Here is a tiny trained network, its code and every weight. The questions are about switching its units off for an input and a class, where a switched-off unit gives its printed mean instead of its output.

import numpy as np


def w(rows, s, z=0):
    codes = np.array(rows[::2]) - 128.0
    scale = np.full(codes.shape[1], s)
    scale[-1] = z or s
    return codes * scale


def norm(h):
    return h / np.sqrt((h * h).mean(-1, keepdims=True) + 1e-5)


def f(y):
    return np.maximum(y, 0)


def log_softmax(a):
    a = a - a.max(-1, keepdims=True)
    return a - np.log(np.exp(a).sum(-1, keepdims=True))


def net(x, mask):
    res = np.array(x, float).reshape(1, 4) / 4 @ E
    u = 0
    for l in range(2):
        y = f(norm(res) @ A[l][:, :-1].T + A[l][:, -1])
        res = res + np.where(mask[u : u + 6], y, B[l][:, -1]) @ B[l][:, :-1]
        u += 6
    return log_softmax(norm(res)[-1] @ U[:, :-1].T + U[:, -1])


A, B = {}, {}
E = w([
[164,217,138,165,172,148,137,124,219],'x0',
[133,13,88,211,117,73,189,106,217],'x1',
[127,144,79,149,110,197,162,120,116],'x2',
[2,179,87,134,118,112,227,220,161],'x3',
],0.0061)
A[0] = w([
[230,110,140,127,71,185,135,131,129,197],'L0N0',
[184,128,39,166,114,254,196,111,82,114],'L0N1',
[96,76,108,135,73,109,113,125,74,68],'L0N2',
[179,180,127,137,164,134,145,132,199,70],'L0N3',
[156,131,104,143,116,197,178,119,93,3],'L0N4',
[123,105,207,115,144,86,93,160,155,157],'L0N5',
],0.0093,0.0043)
B[0] = w([
[51,99,110,124,194,134,148,136,139,254],'L0N0',
[91,116,209,143,86,1,67,193,157,235],'L0N1',
[243,154,84,137,170,229,134,252,164,201],'L0N2',
[204,123,69,79,182,194,119,242,143,202],'L0N3',
[109,90,172,71,111,53,53,165,142,149],'L0N4',
[37,104,167,147,67,41,88,215,174,198],'L0N5',
],0.0084,0.0062)
A[1] = w([
[203,48,67,173,161,70,182,71,204,6],'L1N0',
[219,73,222,142,160,147,66,99,149,106],'L1N1',
[113,50,89,66,71,108,167,139,14,226],'L1N2',
[38,101,111,145,189,143,172,188,132,215],'L1N3',
[159,85,149,179,192,108,74,59,88,21],'L1N4',
[97,236,186,2,133,180,65,99,62,142],'L1N5',
],0.0076,0.0017)
B[1] = w([
[158,109,95,179,104,107,120,139,30,187],'L1N0',
[73,231,119,118,112,156,214,128,182,193],'L1N1',
[138,209,104,138,216,142,149,168,229,175],'L1N2',
[144,141,179,93,122,164,95,4,80,255],'L1N3',
[94,213,190,115,71,166,176,91,104,154],'L1N4',
[170,33,93,214,94,91,155,91,109,212],'L1N5',
],0.011,0.0083)
U = w([
[169,80,104,224,106,82,127,79,68,150],'0',
[63,136,188,141,103,65,103,169,183,149],'1',
[179,150,84,114,202,202,140,174,176,142],'2',
[60,187,168,134,121,178,173,9,124,149],'3',
[152,89,153,62,124,146,53,83,79,168],'4',
[134,86,74,61,103,136,97,79,131,2],'5',
],0.014,0.0067)

Each question gives the input, the list of numbers given to net, and the class t.
The units are the neurons (one row each of A and B). Each row of codes is followed by its name. A weight is (code - 128) times the scale printed after its matrix; where a second scale follows, it is the last column's (A, B and U).
mask holds one flag per neuron, layer by layer. A switched-off neuron (its flag False) gives its mean, the last column of its row in B, instead of its output. The means were averaged over made-up inputs and are rounded, as every weight is.
A unit's drop is (log p(t) with every unit on - log p(t) with that unit switched off) / (log p(t) with every unit on - log p(t) with every unit switched off).
The circuit of an input: a set's keep is (log p(t) with only the set's units on - log p(t) with every unit switched off) / (log p(t) with every unit on - log p(t) with every unit switched off). Starting from all 12 units, units are removed one at a time, each time the one whose removal leaves the highest keep (on an exact tie, the one counted first), for as long as the keep stays at least 0.8.
circuit, biggest first: the units of the circuit, biggest drop first
unit that matters most: the unit with the biggest drop
top k neurons: the k neurons with the biggest drops, biggest first
top k neurons in layer l: the k neurons of layer l with the biggest drops, biggest first
input [5,-2,5,-7], class 3: unit that matters most => L0N2
input [-3,3,-5,7], class 3: top 2 neurons => (L1N3 L0N1)
input [-6,-8,-8,-7], class 0: top 2 neurons => (L1N5 L0N1)
input [3,6,3,5], class 0: top 3 neurons => (L1N0 L1N1 L0N0)
input [7,7,5,4], class 0: top 4 neurons => (L1N0 L0N2 L1N2 L1N1)
input [4,-3,4,-5], class 3: top 3 neurons in layer 1 => (L1N1 L1N2 L1N5)
input [5,2,-8,-6], class 1: top 2 neurons in layer 0 => (L0N5 L0N2)
input [0,-7,7,3], class 0: top 2 neurons in layer 1 => (L1N5 L1N1)
input [-8,7,-7,6], class 2: circuit, biggest first => (L0N2 L0N1)
input [-6,1,-7,-8], class 3: top 4 neurons => (L1N1 L0N1 L1N4 L0N3)
input [-2,6,7,-8], class 3: top 3 neurons => (L1N4 L1N1 L1N5)
input [5,0,6,-8], class 3: top 3 neurons in layer 1 => (L1N1 L1N4 L1N2)
input [-6,-7,-8,-5], class 1: circuit, biggest first => (L0N5 L1N3)
input [-4,5,-3,8], class 3: unit that matters most => L1N3
input [7,0,-4,5], class 2: top 2 neurons => (L0N3 L0N1)
input [-8,-4,-7,6], class 2: circuit, biggest first => (L1N2 L0N1)
input [-7,-8,3,-8], class 0: top 2 neurons => (L1N5 L1N3)
input [2,0,4,-5], class 3: top 2 neurons => (L0N0 L0N5)
input [4,3,2,-5], class 3: top 2 neurons in layer 1 => (L1N1 L1N5)
input [-4,-4,7,7], class 1: top 4 neurons => (L0N1 L0N0 L0N4 L1N1)
input [4,-8,0,0], class 0: circuit, biggest first => (L1N5)
input [1,6,5,-8], class 3: top 2 neurons => (L1N4 L1N1)
input [-7,0,-6,-2], class 2: top 3 neurons => (L0N2 L0N1 L1N2)
input [-6,-7,5,-7], class 0: top 3 neurons => (L1N5 L1N3 L0N3)
input [-4,-4,-6,-7], class 3: top 3 neurons in layer 0 => (L0N1 L0N3 L0N4)
input [6,-1,-6,7], class 3: top 2 neurons in layer 1 => (L1N3 L1N2)
